Each row has a hidden value. The values are split into ranges, and the band after each row names the range that its value falls in. Each part has its own value, ranges and names.
[ 12  16 -24   4 -30  29 -11  -7 -27 -13   8  15  18  -2   9 -12   1 -15
 -27 -11  11  16  22   5  21 -27  -6   7 -23 -21 -13  11 -15   3 -23  16
  -1 -21  34  21  -4 -13  12   2  12 -24 -14  13 -27  17   0  26  35  -1
 -26 -22  14   9 -29  21   6 -15 -15   7 -28  39  11 -13]
NQ
[ -1 -16  44   9  36 -20  10  17  23  23   1 -18 -20  10  -6  10 -16  11
  23  32   7 -13 -31  -9 -13  17  25   0  31  23  -2 -12  38  -7   2 -14
  11   5 -19 -25  -6  19 -19  12 -16  19  25 -11  22 -33   2 -22 -25   6
   7  25 -19   0  18 -29   7  14  12   1   8 -46 -11   2]
HM
[ 26   8  21  25 -25 -10  34 -19  -3  18  29   7 -11  23   6   2 -20 -26
  -3  25  26   7 -12 -17  18  -7  27  10  -5  17 -40   9  12 -22 -18  -1
  17 -35   7 -13 -28 -11  -7  21  15  10  26  29 -11 -19 -20  23 -12  14
 -27   5 -33  17  -7 -23  34 -13   3 -17 -33   3 -16 -29]
NQ
[ 25  11  18  27 -12  35 -18  13 -22   9  24   4   7  19  12 -12 -27 -18
 -19  34  39  15  -1 -12  24 -37  30  20   1  -4 -38   2  32 -14 -56  13
   3 -35  44  -2 -19   2   0  27  -1 -30  16  16 -28 -16   3  24  45  10
 -47  -9   2  26 -31   2  23 -11 -11  22 -35   0  19 -26]
NQ
[ -6  11 -34  -7  -4  32 -35   9 -23 -26 -12   6  22 -17   2 -14   9   2
 -20 -17  -8   8  25  22   4 -31 -20   0 -12 -32   5   5 -15  18 -16  17
 -16  -1  28  32  18  -3  15  -4  -2 -24 -26  -4 -22  22  19  14  44  -3
 -12 -14  32  -4 -17  26 -17  -7 -16  20 -11  33  26   4]
NQ
[ -2 -17  43   9  33 -20   9  21  22  25  -3 -21 -20   7 -10   9 -21  12
  24  37   1 -14 -30  -4 -14  13  25  -2  34  18  -8 -10  40  -7   3 -13
   9   7 -17 -22   2  18 -17  16 -14  16  25  -2  18 -35   7 -24 -29  10
   5  31 -24   0  18 -29   6  13  10   1  10 -49  -6   2]
HM
[-18 -15  11 -10  34 -24  -3  15  22   5 -23 -18 -11 -12 -14  10   3  23
  24   5 -23 -18 -12  15 -23  17  -2 -14  26   5  22  -8  13   9  32 -13
   0  27 -31  -6  21  12  -7  -5 -15  20   1 -14  27  -9  10 -31 -32   0
  33  24  -8 -17  27 -15 -16  16   9  -4  25 -32  -4  18]
HM
[-17 -20  26  -8  45 -13 -10  25  21  10 -16 -20  -9  -5 -11   8  -2  26
  21  13 -13 -16 -20   6 -25  16   3  -6  29  10  19 -17  21   6  15 -11
   0  30 -27 -12  15  23  -6  -5 -21  18   4 -25  24 -15  14 -20 -20  -4
  26  21   3 -11  22 -12 -22  22  11  12  31 -43  -1  20]
HM
[ 15  -4  32  17  -4 -25  37 -11  12  25  20  -3 -21  19   1   9 -18 -12
  12  32  18  -3 -26 -22   3  17  28   4  13  29 -25   0  21 -21  -2 -11
  18 -18 -13 -27 -21   0 -13  15   7  16  30  15   9 -20 -20  -5 -34  12
  -9  17 -37  10   5 -32  29  -2  11 -20  -7 -21 -25 -19]
HM
[-29 -10 -12 -11  35 -22 -20  29   8 -17 -38 -20   4 -28 -19   0   1  30
  14   0 -38 -17   4  40 -20  -9 -10 -16  27 -24  19  -4   5  25  16  -2
  -4  26 -12  23  46  12   1   0 -22   5 -17 -14   9   4  30 -19  -5   3
  20  19   1 -21  13  -3 -24   9  -3  16  16 -19  22  21]
NQ
[-21  -3 -28 -23  12  19 -42  20  -4 -23 -23  -1  17 -21  -3  -3  19  21
  -4 -27 -23  -1  20  21 -11  -9 -26  -7  -7 -24  35  -5 -14  25   8   7
 -17  30   4  20  25   9   8 -21 -11 -10 -33 -26  -1  24  21 -10  31 -14
  12 -11  40 -14  -2  30 -35   9  -7  21  25  13  21  31]
NQ
[ 23  20 -25  20 -45   4  27 -25 -21  -1  16  13   3   8   6  -7 -12 -27
 -18   7  14  12  10   1  27 -23  16   3 -12 -11 -42  20 -14 -10 -22   9
   6 -41  22  15 -13 -23   6  21  20 -10   8  38 -26  -2 -14  35   2  18
 -38  -7 -24  10 -20  -8  31 -26 -10 -17 -49  23   4 -28]
NQ
[-27 -14   2 -13  45   2 -33  35  11 -11 -33 -20   1 -22 -15   0   2  33
  10   5 -28 -15   1  30 -22  -6 -10 -10  24 -13  26 -11  14  23  13  -3
 -10  31  -9  13  34  19  -2  -4 -24   3 -16 -25  12  -1  27 -24   6  -3
  24  17  16 -18  13   4 -28  14  -2  23  24 -27  22  26]
HM
[ -9  10 -38 -11  -9  28 -35   5 -21 -25 -11   9  22 -17   3 -11  15   4
 -20 -26 -11   9  26  17   6 -23 -24   0 -17 -27  14   5 -23  17  -5  14
 -16   5  22  28  15  -5  13 -11   2 -21 -30  -7 -18  26  12   7  40  -9
  -6 -21  32  -4 -15  33 -20  -7 -14  15  -2  31  24   8]
NQ
[ 14  -9  42  26   9 -19  29   6  11  26  10 -14 -21  17  -5   6 -30  -8
  16  47  16  -8 -27  -8   2   3  41   4  28  21 -35  -1  38 -17 -15 -10
  17 -27  -6 -19 -11   8 -14  33  -5  10  41  18   6 -38  -5   1 -25  20
 -21  29 -41  10   3 -40  33  -1   7  -7 -15 -37  -9 -20]
HM
